Each row has a class, written after it.
[ 32 -19 -27  35  32 -17 -21  24  28  -3 -10  -1 -61 -18  48  24   5 -23
  12  35 -11  30  21  15 -25 -18  -6  17   2   3  34  26  21 -64   8] -> Tilo
[  6  35  15 -21 -31  20 -58 -43 -48  -6 -14 -13 -15  32   8  46  22  17
  19 -31 -12  -7   5  -8  35  25  38 -25  -2 -34 -19   1  -2  19 -22] -> dos
[ -4 -46 -19  16  -9 -14 -31  -5  32 -10   1 -20   1 -15  15 -16  -9  17
  15  20 -26  18 -18 -11 -40  22 -17  19   6  20  16   3  -3 -33 -31] -> tiv
[-48  21   0 -14  34 -13  42   6 114 -22  10  25 -22  -2  -1  12   4  10
  16  58  23  49  29 -21 -17 -28 -15 -18  22  35 -29  22  24 -80   5] -> led
[-42  -6 -18 -11  35 -24 -37 -18 -12 -48 -53  16  26  17  -7  10  34 -52
  15  53  -5  32   8   4   7  -5 -25  23  33 -11   9 -17  28  15  39] -> Mogi
[ 34  80   5 -36  41 -13 -15 -12  30  20  -6   4 -39  69  35  35 -24 -37
 -14   3   2   9   8  16   9 -24   4  -9  18 -23  18 -24  27  -1   3] -> led
[ 12   1  22  -2 -18 -25  63 -42  63 -26 -13  28  23   6  -4   0  50 -32
  -5  19  21  -3  -2  -3  11 -11   9  19 -28 -25 -26  73  14  32  10] -> Tilo
[-12  15  16 -81  10  -2 -83  23 -84  -4   3 -28  14  -2 -23  -3   2  32
   1  17 -41 -11  25  24 -60  25  13  29  11  -4 -16 -51  -6   1   3] -> tiv
[ 16  83   2 -41  28  28   7   7  -4  28 -22 -11 -41  -8 -33   8  -5   0
   0  46  26   6   8   5  11  -2   8  16 -18 -31 -23 -10  -2 -37  12] -> felo
[-10  17   3 -44  27 -33   8  -5 -21 -47  50  -4  50  17 -20 -46  11  20
  11  36  15 -32  16   2 -58   0  42   3  28  15 -10 -31  -2  36  34] -> relid
[ -7  25 -18 -16 -35  16  20  32 -39  20 -13 -38 -16 -11   5   5  14 -26
   1  -1 -26 -21  -1   5  24  15 -21 -12 -63  -5 -35   6 -25 -18  -2] -> vanuf
[ 26 -12  47 -65  13  27  -1  -7  31  -8  10 -19  49 -28 -51  -9  17   0
  -2   7   8 -25 -10  15   6   5  56  19  16  -9  -8 -50  31  40  -3] -> vanuf
[ 23  14 -48  69 -17 -19 -35  48  10  13   3 -57 -92   2  75  24 -40 -14
  16  83 -17  19 -15  17  28  12 -18 -14  23  -9  -9 -16 -36 -74 -57] -> Nol
[  8 -23  22  22 -19  36 -34   4   3 -21 -26 -19   5  -6   7  -3   8  -2
  12 -23   2 -27  -9  -6 -24 -13   1  17   8   9  26   7  14  14   9] -> molu
[ 21 -45  -6  16 -24   2 -34   2   7 -18 -34 -32  -7  22  10 -12 -22  22
   1  -1 -17   9  -2 -30 -29  -5 -10  -6  21   0  39 -10  -5 -18 -23] -> tiv
[ 26 -20 -52 -12  35 -61 -12  33 -54 -11 -81   0 -13  12  -2 -20  -6  14
 -18  62   5 -16   1   9 -58 -24 -31  31   9 -29  25  -5 -19 -39  25] -> felo
[-21  30   2  90   1  45   1  29 -48   4  19 -14 -22 -42   9   1 -23  37
  49 -14 -45 -18 -11  13   2 -18 -26  33   5   5  53   0  11 -67   6] -> fere
[ 20  -4 -25 -34 -51 -10 -59  71 -38   1 -25 -68  11 -45   2  16 -25 -22
  21  43 -63 -22  -8 -26 -35  22 -11 -25  13   6  10 -34 -16  -2   1] -> vanuf
[  6 -59   8 -33  33 -12  18 -14  73  17  -1  -6  11  -6  -3  38   0 -12
   0  63 -17  10  -2 -26 -61  -3  -6  -1   1  23 -25  13  19  -1 -40] -> tomu
[-61  31  33 -40 -15  37   0  29 -13  -3  37  -9  22  19 -13 -45   4  -5
 -19  15  18  17   1  45  29  18   8  -9  53  41 -31 -65   8  34   7] -> Nol
[-31  -1 -10  28 -12  20  -2  21  10  14   0  25 -13  -7  18   8  -5   6
  21 -36   1   9  -4 -14 -15 -30 -21  -5 -22   0  13  28   5 -58   6] -> led
[-43   9  36  26  -1  38 -13  15 -25 -47 -20 -17  53 -34 -38  19  28 -14
  33 -10 -45  36  38  10 -29  -8  -2 -21  -4 -14  17 -37   5  13  -5] -> tomu
[-27 -55  13  28  -7   3 -15  36 -57  -7  30 -38  31 -21   4 -36  -2 -13
  36  -2 -25 -46 -27  12  -6 -17   2  -6 -20  -6 -23 -13 -14  52  15] -> molu
[-46  23  -4  19 -25  89 -41  21   3  29  12  29  12 -33 -13  19  -7  -9
  53 -28  26 -12 -30  -8 -44 -19 -25  48 -18 -31  -1 -22  -4 -54  -6] -> led
[-21 -10  11  -3 -17  -9   4  14  -1 -73 -43 -35 -18 -24 -12  -9  36  21
   5  18 -14   8  49 -22  -6 -10   1 -30  -6  19 -48  -6   3 -21  39] -> Tilo
[ -12 -109    2   32   25  -11    6   48  -39    5   15  -57    6   47
   57  -17  -17  -12   17   92    4  -35  -12   21  -87  -16  -28   18
  -26  -40    6   39  -24   -9  -10] -> fere
[ 20  32 -14 -16  26 -50   5  18  61  13 -64  22 -12 -15  -4 -20  43 -11
 -12  21  56  43 -10  36  56  13  62 -15 -13 -25  22  51  27 -23 -18] -> dos
[-30  -7 -21  25 -30  16   0  59 -15  19  27 -22  22   2  26 -26 -31 -17
  -1  23 -27 -17 -37   6 -14  -4 -27 -12  32  32  -9 -60 -15  -8 -10] -> Nol
[  3  37 -29  46  -4   1 -29  39 -40  -4 -23  -6 -10 -48  -2   2  10  10
  24 -34 -26 -17 -12  29   2   2  22  -1  -6   8  -4 -27 -15 -42 -11] -> Mogi
[  7  24  11   3 -34  32 -47   9 -43  -5 -45 -28  -4  14  -1  48   8 -41
   9  23 -35  -2  -3  -5  37   3 -24   3  28 -27  23 -31  13   7  -1] -> vanuf
[ -5   1  19 -44   7  44 -26  -6  32  27  32  41 -12  13 -13  66 -24  -4
   7   0  22  15   5  -6 -34  -9 -10  25  19 -10 -17 -25  11  -2  -9] -> led
[ -1 -18   9 -46  26 -47  26 -72  23 -42 -12 -10 -22  60 -12  -1  21  47
 -21   8   0  11  35 -20  30 -23   6   5  -3  15 -15   0  23 -24 -27] -> fere
[ 38  60 -44 -34  -8  14  11  62 -29  54  -1   5 -53   6  -4  10  17 -50
 -34  57  20  21  22  51 -34  -8  -1  36 -31   8  -3 -58  -6 -37 -28] -> tomu
[ -1 -26 -34  78   5   2 -31  42  73 -41 -36 -34  12  17  15   5  -6 -49
  -2  73  41  59 -16 -35 -60   7 -17 -25  24 -21  83 -22  -9 -68 -28] -> relid
[-38  33  13  17  -8  67  27 -24  57 -19   1  18 -44 -28   6  -6  15   0
  40 -39  32  16  29  15  19   2 -13  12  10  53 -37  25  20   4  30] -> Tilo
[  6  -3 -36 -22  20 -39 -18 -15 -22 -42  -2  -6  21 -63 -29  -9 -11  58
  84  14 -29 -33   5  -9 -27 -17  44  14   5 -43  10 -20 -13  -9 -16] -> dos
[ -21   14  -11   67   -4   33 -112   62  -66   21   -9   12   17    4
   35  -11  -36   -9   44  -15    6  -29  -45   14  -38  -28  -18   13
   78  -20   52  -43    8  -14   48] -> led
[-39 -37 -27  35  22  56  56  41  53 -34  11 -21 -23 -41 -21 -22 -24 -32
   0  21  58  93  40 -21  32  14 -55 -22 -35   5  48  14 -17 -40  85] -> vanuf
[ 15 -56   1 -27   3  -8  -9  11  -5 -44  11 -32  48 -22  -6  -5 -22   6
  21  19 -27  -6  15 -12 -67   1  -5   4  15 -23  75  20 -11   7  24] -> vanuf
[ 37 -10  -5 -12 -38  -8  39 -17  41 -28 -10  -9 -43  36  36  18  -1  18
  -6  42  17   4  16   0 -28  27  12 -14  26  18  18  51   1  17  -8] -> dos
[ 39 -26 -65  10   5  -8 -23   4  -8   3 -29 -19 -19   0  62 -15  -9 -39
 103  90   2 -60 -23  30 -61 -37  17  65  -1 -65  26   0   0  12 -34] -> dos
[  2  -6  58  63 -35  15 -19  83 -48 -23 -35 -30  17 -29 -21   6  14  29
 -20  30 -31   9   3   1   4  -2  11 -16  37   0  49   0  30 -27  30] -> fere
[ 17 -23 -22  18 -34  11 -44  -3 -42 -20  -4 -36 -29  21  33  16  -3 -12
  -3   7 -19  -9 -13   1 -34  25 -10   7  14   5  28 -12 -13 -10 -10] -> Mogi
[ 20  -5 -13  19 -11 -28  25 -41  27 -17 -14   2 -28  24   6   2  -7  26
  33  42  23 -69 -28  -3   1 -32 -12  38  40  -1 -40  31 -22  12 -43] -> molu
[ 51 -26  17 -53  48 -28  34 -27  60  22  28   4 -36  20   9   7 -19 -11
  26 103  18   0  21  18 -24 -32  37  25  56   2   9  29  36  43 -28] -> tomu
[ 47   1   5  79   1  11  19  44 -19 -12  -4   5 -17 -33  31  42  12 -18
 -11  37 -51 -24  -3   4 -42  11   0  27  -8  27  22 -17  33  -4  38] -> relid
[ 13 -41   3 -44  10   6 -26  25  22  12   6 -22  10  57   2  23   0 -57
 -83 -45  -6  53  18 -48  15  -7 -10 -71 -34  52  -8 -57  18  33  34] -> molu
[ 28  36 -15  31 -28  -2  -1  42  -3  -8 -10 -26  15 -42  16  -3 -27   7
  31  13 -18 -33  -6   1 -14 -10  15   4 -13 -44  -6   4 -38 -14  -3] -> Nol
[-12  39  -5  -3 -37 -11  -9  71   0   4  -8 -10   7 -38  13 -33 -21  -8
  44   7  -7  -2   8 -14 -19 -29  13 -32  -4 -12  23  44   5 -10  43] -> led
[ -9   5  39 -40   2  23 -23  50   8  22  53 -25  75 -23 -26 -11 -11 -14
 -18 -15 -40  21  -6 -23   6 -19  53 -49  -6 -11  15 -62  19 -10  -4] -> Nol
[-80  46  46 -32  -8  35 -19 -28 -32 -61  17 -38 -37  11  -3 -24  47  12
  70  74 -31 -16  28  50  -7 -21  -3  47  57  26   2  -7  37 -28 -40] -> molu
[ 25  10   3  45 -12  22  55  26  62 -38 -11  24 -38 -13 -19  -5  -6  23
   0  21  62  25   8  47 -46 -25   4  49  14 -41  70  -5 -10 -65 -40] -> led
[ 37  17 -11  -7  39 -70 -39 -29  13 -31 -11  -5  27   6  -6 -20  19  23
  -9  13  -5  17  -6  16 -24   6  40  -1  10 -30  26  -2  -6 -28 -16] -> felo
[-32  13  -2  -1 -19  -8 -26  19 -58   0 -31 -28  28  -5  -7 -13 -10 -14
  43  24 -60 -19 -16 -22  13 -31 -28  11   8 -18  43  -8  28   4   1] -> fere
[ 10  17   0 -23  27 -46 -27   1  -7 -51 -36   5 -18  44  33  -9   9  12
 -15  19 -11  46  66  27  11 -33  17  -6  49 -12  69  19  20 -32   9] -> Nol
[-15 -26 -56 -23 -47   4   1  29  18  13 -39 -34 -43 -35  28  11 -23 -88
  66  34 -29  35  16  -5  54   8 -52  -9 -34  12 -13  13  -3  57 -13] -> vanuf
[ -5 -25 -24  36 -20   2 -33  49 -86  27  40 -15 -32   3   7  29 -17  -3
 -15  32  -6  -3 -32  20  -5  31 -16  -4  17  -3  -6 -20 -41 -23 -11] -> Mogi
[ 20 -27 -27  22  32 -45 -22  47 -65   1  -4  -5  21  24   9  30 -41 -11
   6  -7 -49  19  29  -5 -18 -43 -20 -18 -11 -40  64 -20 -13   0  10] -> fere
[ 18  22  22  90  -8  25  11 -12  65 -42 -24  -9  31 -14  -9  -2   2 -13
  39  45  34  -2 -23  31 -29   5   8  17  66 -21  18 -12  -9  37 -24] -> tomu
[ 27   6 -22  45  -8  10 -25  35 -79 -15 -17  -9 -15 -19  36   3  -3  17
  17 -27 -34 -55   7  17 -42  -1   7  12   6  21   5   2 -10  -1  60] -> Mogi
[-20  36  19  76   4  -2 -63  69   7   8  29 -21  37 -18  21  -8 -22 -17
  31  15   0  35 -19  29  20  26  16 -41  60  16  21   2   3  18  26] -> fere
[ -42 -110  -40   25   31  -82   22   -4  -24  -23   37   -6   13   21
   63  -40   -4   -4   19   70  -16  -13  -20   47  -26    2  -38   30
  -10  -19  -19   35  -39   10  -25] -> Nol
[   6 -111  -17   38  -10   -1    9    6   18  -18   24   24   31   -8
   16   -4   -7  -18   63   23   22  -19   -1   13  -79  -52   -1   35
   12  -42   11   27  -25   26  -33] -> Tilo
[ 40  20 -48 -26  57 -55 -40 -65  51  12   1 -54   4  46  26 -17 -61 -12
  51  30  13 -25 -38 -35 -12  -7  13 -32   3 -57 -25  -4 -44  21 -38] -> felo
[-21   4 -52  36  50 -48 -45 -20 -67 -46 -30 -32 -28  -3  21 -31 -15   7
  78  60 -29  -3   6  30  -5 -20 -30  26  22 -44  12 -27 -23 -17   3] -> felo
[ 41  -5 -23  51  -4   8  17  15  20  -9 -14  17  23 -62 -13 -15  12  15
   4 -20  15  -5   2  -7 -49  -7  12  27 -31   1  21  16  -8 -18  34] -> tomu
[  2   8 -23  22 -21  -5 -19  30 -34   0 -16 -29   7 -12   9 -33  10  13
 -21 -23 -44  -1 -12  -5 -27  13 -15   4 -47  14  14 -20 -10 -53   7] -> tiv
[ 34  -2 -63  21 -19  -2 -29  58  26  28   6 -20  10 -37  42 -30 -42 -27
  22  -4  11  -1 -15 -13 -25 -13   8   0 -34 -21  21   0 -33 -31   5] -> Nol
[  1  72 -29 -17 -59  23 -23  72 -70  13  11 -51 -59  -8  15   4 -14 -33
  21  77 -32  24  24  32 -39  26 -25  -4  -9   0   0 -26 -34 -25 -13] -> felo
[-12  37  26   4 -28  55  36   0  31   7 -13 -29 -40   5  -1  35  12 -20
   4  27 -18  26 -17  14  35  29   7 -20  -6   0  14 -18  28  -9 -57] -> dos
[-38  14  -7   4   3   0  35 -47  69 -35   4  22   1 -14 -59 -27  30  33
   4  15  53  56  14 -21  22 -10   2  -1  25  22   0  -1   1 -52 -26] -> tomu
[ 24  18 -46  61  22 -14 -19 -12  43  -8 -36 -36 -39   1  57  -4   6 -38
  31   6 -12  17 -35  32  37  21  17 -12 -21 -13  26 -34  14 -15 -42] -> dos
[ 31 -14 -18  26 -59 -42 -64  -2   0 -28 -24 -25  -3  28  48   4  17  -5
 -15 -22 -22  -5 -14 -14 -26  11  -2 -15  11  23  38  46 -11  -7 -25] -> molu
[-10  10  37  38  20 -61 -26  18 -31  -2  13   8 -13 -10  -8  31  16  20
  -9  36 -47  63   3  31  68   8  15  -7  37 -15  71  44  37 -43 -28] -> fere
[ 40  33   4  62 -44  53   2  63 -25  44 -20   0   6  -8  -1  25 -14 -38
 -12  -3 -14   0 -11 -15 -17 -22 -10 -18  10  -4  47 -11   6   0  15] -> tomu
[ -1 -79 -13  13 -38  21   1  23  13  -9 -33  -8  18 -12   7 -35 -16  12
  42  21  43 -56 -21 -36 -71 -11   7  14  22  18   1  26  -6  42  -2] -> relid
